Here is a tiny trained network, its code and every weight. The questions are about switching its units off for an input and a class, where a switched-off unit gives its printed mean instead of its output.

import numpy as np


def w(rows, s, z=0):
    codes = np.array(rows[::2]) - 128.0
    scale = np.full(codes.shape[1], s)
    scale[-1] = z or s
    return codes * scale


def norm(h):
    return h / np.sqrt((h * h).mean(-1, keepdims=True) + 1e-5)


def f(y):
    return y / 2 * (1 + np.tanh(0.7978845608 * (y + 0.044715 * y**3)))


def log_softmax(a):
    a = a - a.max(-1, keepdims=True)
    return a - np.log(np.exp(a).sum(-1, keepdims=True))


def net(x, mask):
    res = np.array(x, float).reshape(1, 6) / 4 @ E
    u = 0
    for l in range(3):
        y = f(norm(res) @ A[l][:, :-1].T + A[l][:, -1])
        res = res + np.where(mask[u : u + 4], y, B[l][:, -1]) @ B[l][:, :-1]
        u += 4
    return log_softmax(norm(res)[-1] @ U[:, :-1].T + U[:, -1])


A, B = {}, {}
E = w([
[181,82,119,64,120,159,185,88],'x0',
[176,136,116,157,152,188,177,118],'x1',
[187,175,139,189,184,120,76,176],'x2',
[110,214,1,57,103,64,109,92],'x3',
[89,175,115,154,139,157,185,146],'x4',
[136,85,66,37,128,45,207,162],'x5',
],0.008)
A[0] = w([
[202,154,119,151,157,153,172,173,201],'L0N1',
[143,72,180,150,130,42,144,165,232],'L0N2',
[164,139,242,115,165,153,111,183,54],'L0N3',
[98,139,159,165,98,121,67,2,250],'L0N4',
],0.0085,0.0026)
B[0] = w([
[17,18,139,143,117,106,120,2,239],'L0N1',
[132,40,120,50,186,104,50,105,245],'L0N2',
[81,5,155,192,191,126,129,144,237],'L0N3',
[185,115,122,70,135,239,64,180,254],'L0N4',
],0.008,0.0043)
A[1] = w([
[56,104,42,189,115,242,242,103,202],'L1N1',
[19,153,63,158,255,174,156,129,250],'L1N2',
[175,77,153,46,79,76,134,151,186],'L1N3',
[191,180,127,87,19,118,183,176,119],'L1N4',
],0.0062,0.0025)
B[1] = w([
[58,175,237,73,191,79,122,84,246],'L1N1',
[108,124,145,183,137,59,72,65,253],'L1N2',
[81,103,111,113,87,98,210,136,223],'L1N3',
[56,148,207,131,137,10,144,160,148],'L1N4',
],0.011,0.004)
A[2] = w([
[169,177,104,133,244,66,167,173,173],'L2N1',
[124,194,172,213,33,83,24,202,90],'L2N2',
[127,162,177,101,149,166,1,48,255],'L2N3',
[100,245,144,110,71,229,49,82,198],'L2N4',
],0.0071,0.0037)
B[2] = w([
[100,130,178,51,175,151,154,71,143],'L2N1',
[175,90,105,55,102,208,130,184,156],'L2N2',
[121,131,128,167,155,142,74,212,254],'L2N3',
[199,109,111,110,252,117,158,219,195],'L2N4',
],0.014,0.0085)
U = w([
[146,211,68,248,67,179,197,81,3],'0',
[215,154,88,186,15,206,189,76,3],'1',
[71,187,255,191,188,108,76,21,185],'2',
[205,137,62,124,232,181,41,238,243],'3',
[60,139,76,24,103,49,182,24,253],'4',
[199,199,107,197,31,182,189,93,3],'5',
[129,67,166,173,199,72,50,87,11],'6',
[112,27,232,154,109,201,71,109,116],'7',
],0.007,0.0042)

Each question gives the input, the list of numbers given to net, and the class t.
The units are the neurons (one row each of A and B). Each row of codes is followed by its name. A weight is (code - 128) times the scale printed after its matrix; where a second scale follows, it is the last column's (A, B and U).
mask holds one flag per neuron, layer by layer. A switched-off neuron (its flag False) gives its mean, the last column of its row in B, instead of its output. The means were averaged over made-up inputs and are rounded, as every weight is.
A unit's drop is (log p(t) with every unit on - log p(t) with that unit switched off) / (log p(t) with every unit on - log p(t) with every unit switched off).
The circuit of an input: a set's keep is (log p(t) with only the set's units on - log p(t) with every unit switched off) / (log p(t) with every unit on - log p(t) with every unit switched off). Starting from all 12 units, units are removed one at a time, each time the one whose removal leaves the highest keep (on an exact tie, the one counted first), for as long as the keep stays at least 0.8.
units of the circuit, in order: the units of the circuit, biggest drop first
most important unit: the unit with the biggest drop
top k neurons: the k neurons with the biggest drops, biggest first
k most important neurons of layer l: the k neurons of layer l with the biggest drops, biggest first
drop of u: that unit's drop, to one decimal
input [-6,3,-4,-6,3,4], class 2: most important unit => L0N4
input [5,-2,-4,-3,7,0], class 2: units of the circuit, in order => [L1N1; L0N2]
input [4,-2,-8,-2,0,-2], class 4: top 4 neurons => [L1N3; L0N3; L2N3; L0N1]
input [-5,3,-8,-8,1,-7], class 3: units of the circuit, in order => [L0N4; L0N1; L2N4]
input [-5,-2,2,-5,6,-8], class 3: units of the circuit, in order => [L2N2; L2N4]
input [-6,6,-1,-2,0,5], class 2: units of the circuit, in order => [L2N4; L1N2]
input [4,2,1,-4,6,-4], class 2: units of the circuit, in order => [L1N1; L0N2]
input [2,2,0,-4,-2,4], class 4: units of the circuit, in order => [L2N3; L1N3]
input [5,-8,-2,-5,-3,1], class 4: units of the circuit, in order => [L1N3; L2N3]
input [-7,2,2,3,7,6], class 2: units of the circuit, in order => [L1N2; L2N4]
input [8,-3,-5,-4,5,-6], class 3: top 3 neurons => [L2N4; L0N4; L0N1]
input [0,-8,0,-2,0,-4], class 3: top 2 neurons => [L0N4; L0N1]
input [5,1,-7,0,8,-5], class 2: top 4 neurons => [L1N1; L0N2; L2N2; L1N4]
input [3,0,7,-3,2,6], class 7: units of the circuit, in order => [L0N1]
input [3,6,8,6,2,-1], class 2: 2 most important neurons of layer 1 => [L1N2; L1N1]
input [-2,3,6,1,2,8], class 4: top 2 neurons => [L2N3; L0N3]
input [0,-8,8,-5,7,4], class 6: 2 most important neurons of layer 0 => [L0N2; L0N4]
input [2,8,-6,-2,5,1], class 2: drop of L1N1 => 0.4
input [-2,6,-7,-2,8,8], class 2: drop of L0N3 => -0.1
input [3,-6,-2,-2,6,-4], class 3: top neuron => [L0N4]
input [-6,-5,-8,-5,5,-3], class 3: 2 most important neurons of layer 0 => [L0N1; L0N4]
